Below is a small trained network, with its code and all its weights. Each question gives an input and a class and asks what happens when units are switched off, that is, made to give their printed mean instead of their output.

import numpy as np


def w(rows, s, z=0):
    codes = np.array(rows[::2]) - 128.0
    scale = np.full(codes.shape[1], s)
    scale[-1] = z or s
    return codes * scale


def f(y):
    return y / 2 * (1 + np.tanh(0.7978845608 * (y + 0.044715 * y**3)))


def log_softmax(a):
    a = a - a.max(-1, keepdims=True)
    return a - np.log(np.exp(a).sum(-1, keepdims=True))


def net(x, mask):
    res = np.array(x, float).reshape(1, 4) / 4 @ E
    y = f(res @ A[0][:, :-1].T + A[0][:, -1])
    res = res + np.where(mask, y, B[0][:, -1]) @ B[0][:, :-1]
    return log_softmax(res[-1] @ U[:, :-1].T + U[:, -1])


A, B = {}, {}
E = w([
[82,162,150,99,85,148,107,95,38,164],'x0',
[171,202,101,9,163,81,106,199,117,204],'x1',
[135,158,137,150,95,92,191,80,185,235],'x2',
[90,189,122,4,91,145,126,95,242,92],'x3',
],0.012)
A[0] = w([
[187,90,120,107,149,120,173,151,175,99,26],'neuron 1',
[44,129,178,192,78,197,127,62,193,54,21],'neuron 2',
[177,96,100,147,151,105,134,103,204,85,49],'neuron 3',
[97,109,122,110,145,217,50,170,127,14,4],'neuron 4',
[182,58,106,145,168,128,188,131,209,81,19],'neuron 5',
[155,162,92,68,76,92,121,107,176,80,41],'neuron 6',
[49,139,181,83,64,180,138,59,42,142,54],'neuron 7',
[136,57,153,181,77,170,185,103,120,99,10],'neuron 8',
[125,129,130,150,73,123,254,56,202,215,41],'neuron 9',
[76,163,160,88,59,152,109,73,209,67,21],'neuron 10',
],0.0097,0.0035)
B[0] = w([
[127,123,120,110,187,114,106,24,154,212,161],'neuron 1',
[157,210,102,94,128,142,100,237,139,176,248],'neuron 2',
[117,151,133,141,127,130,111,67,191,117,179],'neuron 3',
[34,85,52,94,76,204,203,91,68,119,221],'neuron 4',
[100,177,171,153,202,77,120,51,201,118,196],'neuron 5',
[198,96,143,173,104,86,137,182,120,115,195],'neuron 6',
[140,125,200,132,237,119,49,2,236,110,210],'neuron 7',
[171,191,178,82,77,83,147,209,126,193,208],'neuron 8',
[52,112,71,79,124,227,212,98,44,67,231],'neuron 9',
[212,54,199,196,62,58,191,138,118,146,229],'neuron 10',
],0.0097,0.015)
U = w([
[66,106,82,85,105,171,184,124,110,63,1],'0',
[170,195,108,5,112,102,106,224,172,155,210],'1',
[110,140,152,143,156,115,74,58,205,91,175],'2',
[191,61,176,248,105,92,169,150,81,114,116],'3',
],0.013,0.0025)

Each question gives the input, the list of numbers given to net, and the class t.
The units are the neurons (one row each of A and B). Each row of codes is followed by its name. A weight is (code - 128) times the scale printed after its matrix; where a second scale follows, it is the last column's (A, B and U).
mask holds one flag per neuron, in row order. A switched-off neuron (its flag False) gives its mean, the last column of its row in B, instead of its output. The means were averaged over made-up inputs and are rounded, as every weight is.
A unit's drop is (log p(t) with every unit on - log p(t) with that unit switched off) / (log p(t) with every unit on - log p(t) with every unit switched off).
The circuit of an input: a set's keep is (log p(t) with only the set's units on - log p(t) with every unit switched off) / (log p(t) with every unit on - log p(t) with every unit switched off). Starting from all 10 units, units are removed one at a time, each time the one whose removal leaves the highest keep (on an exact tie, the one counted first), for as long as the keep stays at least 0.8.
circuit, biggest first: the units of the circuit, biggest drop first
unit that matters most: the unit with the biggest drop
k most important neurons: the k neurons with the biggest drops, biggest first
drop when u is switched off: that unit's drop, to one decimal
input [3,-7,-5,-2], class 1: 3 most important neurons	neuron 2; neuron 8; neuron 9
input [1,-3,8,-7], class 0: circuit, biggest first	neuron 9
input [-5,-2,-3,-2], class 2: 2 most important neurons	neuron 9; neuron 5
input [-5,7,6,8], class 3: 3 most important neurons	neuron 6; neuron 10; neuron 2
input [6,-8,1,2], class 1: 2 most important neurons	neuron 2; neuron 8
input [0,-4,3,1], class 1: 2 most important neurons	neuron 4; neuron 2
input [-6,1,-8,1], class 0: 2 most important neurons	neuron 4; neuron 7
input [-6,-7,-4,-3], class 1: circuit, biggest first	neuron 8; neuron 2
input [-8,7,-3,4], class 2: 3 most important neurons	neuron 2; neuron 8; neuron 1
input [-5,-4,-4,6], class 3: 2 most important neurons	neuron 10; neuron 7
input [8,-1,-5,2], class 2: 2 most important neurons	neuron 7; neuron 9
input [-2,0,7,8], class 3: 2 most important neurons	neuron 10; neuron 6
input [5,0,5,1], class 0: 2 most important neurons	neuron 9; neuron 5
input [5,-7,0,-4], class 1: unit that matters most	neuron 8
input [0,-3,6,8], class 3: 3 most important neurons	neuron 10; neuron 6; neuron 4
input [0,-5,1,-4], class 1: circuit, biggest first	neuron 10; neuron 8
input [-7,-5,-2,-1], class 2: 2 most important neurons	neuron 5; neuron 3
input [-6,-6,5,-6], class 1: circuit, biggest first	neuron 8; neuron 10
input [5,0,4,7], class 3: drop when neuron 6 is switched off	0.1
input [-5,3,-8,-4], class 0: circuit, biggest first	neuron 4
input [8,6,-7,7], class 2: drop when neuron 9 is switched off	0.3
input [4,3,1,-1], class 2: drop when neuron 8 is switched off	0.6
